Below is a small trained network, with its code and all its weights. Each question gives an input and a class and asks what happens when units are switched off, that is, made to give their printed mean instead of their output.

import numpy as np


def w(rows, s, z=0):
    codes = np.array(rows[::2]) - 128.0
    scale = np.full(codes.shape[1], s)
    scale[-1] = z or s
    return codes * scale


def f(y):
    return np.maximum(y, 0)


def log_softmax(a):
    a = a - a.max(-1, keepdims=True)
    return a - np.log(np.exp(a).sum(-1, keepdims=True))


def net(x, mask):
    res = np.array(x, float).reshape(1, 5) / 4 @ E
    y = f(res @ A[0][:, :-1].T + A[0][:, -1])
    res = res + np.where(mask, y, B[0][:, -1]) @ B[0][:, :-1]
    return log_softmax(res[-1] @ U[:, :-1].T + U[:, -1])


A, B = {}, {}
E = w([
[88,152,136,109,132,107,135,120,114,153,167],'x0',
[94,30,109,42,28,68,81,186,151,64,215],'x1',
[201,70,190,174,46,90,238,155,61,194,174],'x2',
[147,96,75,226,138,12,89,13,116,113,129],'x3',
[125,123,130,159,125,136,123,143,124,110,116],'x4',
],0.011)
A[0] = w([
[129,2,152,105,65,101,163,172,80,122,165,92],'neuron 1',
[88,97,95,47,79,105,26,160,200,76,118,169],'neuron 2',
[100,194,103,127,211,162,118,89,113,157,48,220],'neuron 3',
[160,112,189,110,105,196,198,191,129,195,129,168],'neuron 4',
[122,151,158,66,120,189,144,200,125,147,109,230],'neuron 5',
[57,134,117,89,141,152,117,169,160,104,132,231],'neuron 6',
[152,124,117,200,119,60,197,71,60,123,99,131],'neuron 7',
[180,67,199,154,72,92,237,140,62,176,134,132],'neuron 8',
[88,109,171,69,114,146,124,209,176,85,157,142],'neuron 9',
[176,151,129,177,158,62,144,86,88,161,110,144],'neuron 10',
[190,120,197,184,138,163,198,122,73,243,98,168],'neuron 11',
[153,107,103,182,133,53,88,19,104,99,152,135],'neuron 12',
[95,147,53,155,182,86,75,66,157,91,135,163],'neuron 13',
[85,151,163,134,163,142,145,102,130,186,139,170],'neuron 14',
[100,39,61,114,66,73,87,171,112,80,172,132],'neuron 15',
[166,98,120,177,105,38,143,150,139,198,138,86],'neuron 16',
[152,96,115,169,150,116,113,43,153,130,145,154],'neuron 17',
[104,193,145,125,170,167,138,129,109,121,85,253],'neuron 18',
],0.01,0.0076)
B[0] = w([
[202,158,99,48,59,55,188,183,71,109,145,208],'neuron 1',
[76,55,225,75,114,140,101,178,147,76,200,233],'neuron 2',
[181,208,103,123,194,190,76,55,182,108,53,244],'neuron 3',
[101,172,187,184,141,147,194,147,28,148,88,214],'neuron 4',
[174,167,193,163,167,198,182,199,116,131,133,215],'neuron 5',
[150,90,185,72,183,215,144,191,151,27,95,202],'neuron 6',
[130,135,85,166,132,67,77,87,183,197,164,224],'neuron 7',
[168,176,120,134,57,3,218,151,30,200,180,244],'neuron 8',
[148,154,158,130,79,209,165,191,144,71,214,203],'neuron 9',
[120,102,63,164,132,94,100,60,187,204,121,215],'neuron 10',
[101,128,190,233,182,70,149,117,91,249,71,251],'neuron 11',
[67,65,85,76,72,63,46,11,161,138,162,232],'neuron 12',
[56,88,119,110,112,136,91,56,197,35,107,223],'neuron 13',
[140,160,140,172,163,131,129,92,146,129,106,178],'neuron 14',
[120,33,98,24,29,121,91,109,43,104,150,220],'neuron 15',
[156,101,106,100,127,48,73,162,113,166,166,185],'neuron 16',
[87,82,106,150,142,97,75,77,163,154,112,195],'neuron 17',
[150,209,111,143,226,225,114,106,154,117,48,212],'neuron 18',
],0.0077,0.02)
U = w([
[197,198,148,132,179,175,117,140,147,91,80,194],'0',
[106,97,157,100,113,183,134,208,169,76,181,222],'1',
[115,157,173,190,143,121,186,153,68,185,86,142],'2',
[192,153,162,117,61,107,186,189,71,103,175,1],'3',
[91,145,42,148,129,135,107,60,200,92,99,191],'4',
[49,65,145,77,95,101,89,99,133,74,148,156],'5',
[131,120,108,193,128,56,102,94,138,202,154,128],'6',
[154,94,1,73,66,66,120,140,83,144,178,2],'7',
],0.01,0.0018)

Each question gives the input, the list of numbers given to net, and the class t.
The units are the neurons (one row each of A and B). Each row of codes is followed by its name. A weight is (code - 128) times the scale printed after its matrix; where a second scale follows, it is the last column's (A, B and U).
mask holds one flag per neuron, in row order. A switched-off neuron (its flag False) gives its mean, the last column of its row in B, instead of its output. The means were averaged over made-up inputs and are rounded, as every weight is.
A unit's drop is (log p(t) with every unit on - log p(t) with that unit switched off) / (log p(t) with every unit on - log p(t) with every unit switched off).
The circuit of an input: a set's keep is (log p(t) with only the set's units on - log p(t) with every unit switched off) / (log p(t) with every unit on - log p(t) with every unit switched off). Starting from the 12 units with the biggest drops (on a tie, the unit counted first), units are removed one at a time, each time the one whose removal leaves the highest keep (on an exact tie, the one counted first), for as long as the keep stays at least 0.8.
circuit, biggest first: the units of the circuit, biggest drop first
most important unit: the unit with the biggest drop
k most important neurons: the k neurons with the biggest drops, biggest first
drop when u is switched off: that unit's drop, to one decimal
input [0,1,-7,6,0], class 5: circuit, biggest first => (neuron 2)
input [-8,-2,-7,0,6], class 0: 2 most important neurons => (neuron 12; neuron 10)
input [-5,0,-1,-8,3], class 0: 2 most important neurons => (neuron 15; neuron 18)
input [6,1,-7,2,3], class 5: 3 most important neurons => (neuron 2; neuron 10; neuron 7)
input [-6,0,0,3,4], class 4: 3 most important neurons => (neuron 8; neuron 11; neuron 2)
input [4,3,1,1,4], class 7: circuit, biggest first => (neuron 13; neuron 11)
input [-6,1,-4,-7,7], class 1: 2 most important neurons => (neuron 2; neuron 9)
input [-1,-6,0,2,-4], class 4: 2 most important neurons => (neuron 8; neuron 3)
input [7,-2,-5,1,-6], class 4: 3 most important neurons => (neuron 13; neuron 5; neuron 4)
input [-6,-1,0,-2,-8], class 0: 2 most important neurons => (neuron 8; neuron 11)
input [-2,-1,8,-1,-1], class 2: 2 most important neurons => (neuron 11; neuron 4)
input [8,1,-4,-8,-3], class 1: 4 most important neurons => (neuron 9; neuron 2; neuron 11; neuron 6)
input [5,-7,8,1,-3], class 6: 2 most important neurons => (neuron 7; neuron 10)
input [7,-8,-1,-2,-2], class 0: circuit, biggest first => (neuron 3)
input [3,1,2,-7,2], class 3: drop when neuron 10 is switched off => 0.1
input [-3,-6,-3,1,8], class 4: drop when neuron 5 is switched off => 0.2
input [0,0,0,7,1], class 4: drop when neuron 2 is switched off => 0.4
input [8,3,0,4,7], class 5: drop when neuron 8 is switched off => 0.9
input [1,-6,0,5,3], class 4: 2 most important neurons => (neuron 8; neuron 3)
input [-7,2,-7,0,-1], class 1: most important unit => neuron 12
